[[156 100 100 152]
 [155 102 100 151]
 [144 110 111 142]]
:
[[102 100]
 [110 111]]

[[119 139 128 147 136]
 [134 143 141 140 124]
 [105 100 142 153 130]]
:
[[143 141]
 [100 142]]

[[129 133 123 126]
 [133 121 135 137]
 [131 136 121 124]
 [152 134 122 143]]
:
[[121 135]
 [136 121]]

[[122 153 135 106 115]
 [111 139 149 149 104]
 [107 110 137 133 104]
 [135 111 122 113 138]
 [147 111 118 126 140]]
:
[[139 149]
 [110 137]]

[[153 128 144]
 [119 133 127]
 [134 129 134]]
:
[[133 127]
 [129 134]]

[[109 145 141]
 [136 116 116]
 [126 113 109]
 [109 137 118]
 [150 139 107]]
:
[[116 116]
 [113 109]]
---
[[111 104 128 139]
 [146 152 130 155]
 [150 109 150 118]
 [146 108 114 117]
 [107 148 150 108]
 [116 118 144 133]
 [141 121 107 153]
 [127 120 145 136]
 [132 128 126 111]]
:
[[111 104 128 139]
 [150 109 150 118]
 [107 148 150 108]
 [141 121 107 153]
 [132 128 126 111]]

[[115 110 105 104 137 115 117 108 115 110 103 114 128 114]
 [141 147 153 154 117 141 139 149 141 148 154 141 127 142]
 [141 145 150 150 121 141 139 147 141 145 152 141 128 141]
 [140 145 146 146 127 140 136 141 139 137 148 140 129 141]
 [142 147 153 153 122 142 138 146 142 143 154 143 127 143]
 [115 109 104 104 136 115 117 107 116 110 103 115 128 114]]
:
[[115 110 105 104 137 115 117 108 115 110 103 114 128 114]
 [141 145 150 150 121 141 139 147 141 145 152 141 128 141]
 [142 147 153 153 122 142 138 146 142 143 154 143 127 143]]

[[117 126 118 130 132 128 133 120 129 123 124 124]
 [123 127 126 131 129 128 131 125 126 128 124 126]
 [102 126 116 139 125 130 130 123 138 119 121 135]
 [120 125 116 127 135 127 136 117 126 123 125 119]
 [124 126 121 125 132 127 128 123 129 125 129 125]
 [100 123 108 133 131 129 131 115 137 117 123 128]
 [113 132 111 132 130 127 141 116 136 113 121 125]
 [126 125 125 127 132 128 131 123 124 128 127 122]]
:
[[117 126 118 130 132 128 133 120 129 123 124 124]
 [102 126 116 139 125 130 130 123 138 119 121 135]
 [124 126 121 125 132 127 128 123 129 125 129 125]
 [113 132 111 132 130 127 141 116 136 113 121 125]]

[[124 136 136 139 131 125 127 135 127 130 127 150 125 129]
 [137 126 131 138 121 124 119 125 129 132 124 127 126 139]
 [124 126 128 114 132 131 124 132 138 134 132 124 121 116]
 [120 125 132 120 131 126 127 128 131 128 124 116 123 119]
 [133 126 133 131 123 132 122 130 133 130 130 128 125 124]
 [132 125 132 134 111 134 119 130 131 129 131 131 128 123]]
:
[[124 136 136 139 131 125 127 135 127 130 127 150 125 129]
 [124 126 128 114 132 131 124 132 138 134 132 124 121 116]
 [133 126 133 131 123 132 122 130 133 130 130 128 125 124]]

[[138 121 117 124 119 133 122]
 [133 124 122 126 123 132 125]
 [123 136 134 130 125 114 130]
 [117 134 141 133 142 127 136]
 [125 139 132 128 114 101 127]]
:
[[138 121 117 124 119 133 122]
 [123 136 134 130 125 114 130]
 [125 139 132 128 114 101 127]]

[[122 122 133 129 131 127 127]
 [133 128 131 127 123 121 129]
 [119 120 124 130 144 123 122]
 [125 123 136 140 156 117 129]]
:
[[122 122 133 129 131 127 127]
 [119 120 124 130 144 123 122]]

[[120 139 121]
 [130 148 147]
 [135 149 141]
 [146 152 107]
 [112 114 110]]
:
[[120 139 121]
 [135 149 141]
 [112 114 110]]

[[126 132 136 127 126]
 [141 133 109 133 115]
 [133 116 139 125 123]
 [112 123 142 130 138]
 [129 129 134 123 124]
 [123 152 133 129 130]
 [118 155 133 129 130]
 [107 150 110 129 138]
 [140 131 118 127 118]]
:
[[126 132 136 127 126]
 [133 116 139 125 123]
 [129 129 134 123 124]
 [118 155 133 129 130]
 [140 131 118 127 118]]
---
[[132 125 112 133 140 129]
 [122 126 119 128 139 127]
 [132 136 130 122 128 117]
 [135 142 138 127 123 136]
 [132 136 130 122 129 118]
 [130 121 121 114 118 137]
 [128 131 118 126 123 130]
 [127 128 149 129 137 142]
 [129 130 155 129 138 146]
 [137 104 131 141 121 114]
 [115 127 124 124 136 124]
 [133 140 129 119 128 114]]
:
[[133 115 137 129 127 128 130 132 135 132 122 132]
 [140 127 104 130 128 131 121 136 142 136 126 125]
 [129 124 131 155 149 118 121 130 138 130 119 112]
 [119 124 141 129 129 126 114 122 127 122 128 133]
 [128 136 121 138 137 123 118 129 123 128 139 140]
 [114 124 114 146 142 130 137 118 136 117 127 129]]

[[131 104 140 130 138 145 111 133 115 131 133 133 131 143 125]
 [129 122 130 132 122 130 131 131 131 126 124 125 126 129 133]
 [127 139 114 132 131 114 133 124 133 131 131 131 132 137 130]
 [136 110 138 123 127 132 112 137 116 130 133 130 130 121 126]]
:
[[136 127 129 131]
 [110 139 122 104]
 [138 114 130 140]
 [123 132 132 130]
 [127 131 122 138]
 [132 114 130 145]
 [112 133 131 111]
 [137 124 131 133]
 [116 133 131 115]
 [130 131 126 131]
 [133 131 124 133]
 [130 131 125 133]
 [130 132 126 131]
 [121 137 129 143]
 [126 130 133 125]]

[[147 143 131 156 151 150]
 [134 146 141 135 139 129]
 [135 122 120 120 138 124]
 [136 147 140 103 136 130]
 [121 110 122 129 127 115]]
:
[[121 136 135 134 147]
 [110 147 122 146 143]
 [122 140 120 141 131]
 [129 103 120 135 156]
 [127 136 138 139 151]
 [115 130 124 129 150]]

[[117 144 117 106]
 [136 123 130 131]
 [111 142 126 124]
 [142 126 128 131]
 [123 132 127 127]
 [128 127 126 111]
 [133 122 125 123]
 [112 133 129 134]
 [136 123 130 135]
 [115 136 122 134]
 [129 126 129 124]
 [132 130 130 120]]
:
[[132 129 115 136 112 133 128 123 142 111 136 117]
 [130 126 136 123 133 122 127 132 126 142 123 144]
 [130 129 122 130 129 125 126 127 128 126 130 117]
 [120 124 134 135 134 123 111 127 131 124 131 106]]

[[125 128]
 [111 129]
 [136 123]
 [151 123]
 [116 124]
 [111 123]
 [153 132]
 [149 125]
 [154 130]
 [144 132]
 [153 126]]
:
[[153 144 154 149 153 111 116 151 136 111 125]
 [126 132 130 125 132 123 124 123 123 129 128]]

[[148 140 108 154 132 117 128 119 147 157 119]
 [137  99 154 143 138 125 107 139 146 104 107]]
:
[[137 148]
 [ 99 140]
 [154 108]
 [143 154]
 [138 132]
 [125 117]
 [107 128]
 [139 119]
 [146 147]
 [104 157]
 [107 119]]
---
[[139 122]
 [115 120]
 [134 149]
 [105 104]]
:
[122 115]

[[128 116 151 140 110]
 [143 126 124 113 113]
 [109 142 130 113 143]]
:
[110 113 130]

[[146 135 123 124 136]
 [131 134 136 154 112]]
:
[136 154]

[[121 120 143]
 [118 129 133]
 [133 132 118]
 [143 142 151]]
:
[143 129 133]

[[118 127 128 147]
 [123 121 134 134]
 [131 135 120 121]
 [141 115 129 106]]
:
[147 134 135 141]

[[125 131 124]
 [115 152 129]
 [126 133 123]
 [139 120 150]
 [123 121 132]]
:
[124 152 126]
---
[[132 106 135 115 143 141 107 128 139 135 124 127 120]
 [129 123 123 122 119 117  98 117 116 122 137 128 132]
 [123 133 137 139 145 148 144 139 146 139 135 129 134]
 [128 119 133 142 139 140 144 137 139 134 122 129 126]
 [119 153 131 132 134 135 133 132 135 131 156 129 147]]
:
[[147 129 156 131 135 132 133 135 134 132 131 153 119]
 [126 129 122 134 139 137 144 140 139 142 133 119 128]
 [134 129 135 139 146 139 144 148 145 139 137 133 123]
 [132 128 137 122 116 117  98 117 119 122 123 123 129]
 [120 127 124 135 139 128 107 141 143 115 135 106 132]]

[[140 130 140 128 121 128 127]
 [139 128 115 128 136 126 129]
 [140 130 142 128 120 128 129]
 [137 129 139 128 122 128 128]
 [119 126 131 127 127 128 140]
 [124 125 123 129 127 129 109]
 [105 133 121 129 135 129 128]
 [119 126 131 127 127 128 140]
 [147 131 148 127 116 128 126]]
:
[[126 128 116 127 148 131 147]
 [140 128 127 127 131 126 119]
 [128 129 135 129 121 133 105]
 [109 129 127 129 123 125 124]
 [140 128 127 127 131 126 119]
 [128 128 122 128 139 129 137]
 [129 128 120 128 142 130 140]
 [129 126 136 128 115 128 139]
 [127 128 121 128 140 130 140]]

[[151 128]
 [142 126]
 [124 117]
 [128 118]
 [130 131]
 [142 126]]
:
[[126 142]
 [131 130]
 [118 128]
 [117 124]
 [126 142]
 [128 151]]

[[119 121 139 143 139 125 112 152]
 [119 121 134 136 135 130 115 148]
 [109 108 152 154 153 142 106 110]
 [119 116 130 137 140 135 121 108]
 [138 138 122 119 117 122 139 128]
 [127 125 142 137 136 134 126 107]
 [141 143 126 121 117 113 135 155]]
:
[[155 135 113 117 121 126 143 141]
 [107 126 134 136 137 142 125 127]
 [128 139 122 117 119 122 138 138]
 [108 121 135 140 137 130 116 119]
 [110 106 142 153 154 152 108 109]
 [148 115 130 135 136 134 121 119]
 [152 112 125 139 143 139 121 119]]

[[125 128 128 128 128 125 130 126 125 128 129 127 127 129]
 [110 128 127 129 129 111 140 114 108 128 135 127 122 137]
 [109 130 126 128 129 110 140 113 107 127 134 127 124 139]
 [116 131 133 123 120 110 127 115 128 124 138 126 120 135]]
:
[[135 120 126 138 124 128 115 127 110 120 123 133 131 116]
 [139 124 127 134 127 107 113 140 110 129 128 126 130 109]
 [137 122 127 135 128 108 114 140 111 129 129 127 128 110]
 [129 127 127 129 128 125 126 130 125 128 128 128 128 125]]

[[119 111 114 146 131 133 142 132 109 121]
 [120 113 131 130 130 122 149 114 106 137]
 [119 110 123 139 130 127 147 122 105 128]
 [126 147 131 113 121 125 120 119 143 151]
 [125 141 136 112 124 120 130 112 134 153]
 [127 148 123 117 119 132 110 127 147 144]]
:
[[144 147 127 110 132 119 117 123 148 127]
 [153 134 112 130 120 124 112 136 141 125]
 [151 143 119 120 125 121 113 131 147 126]
 [128 105 122 147 127 130 139 123 110 119]
 [137 106 114 149 122 130 130 131 113 120]
 [121 109 132 142 133 131 146 114 111 119]]
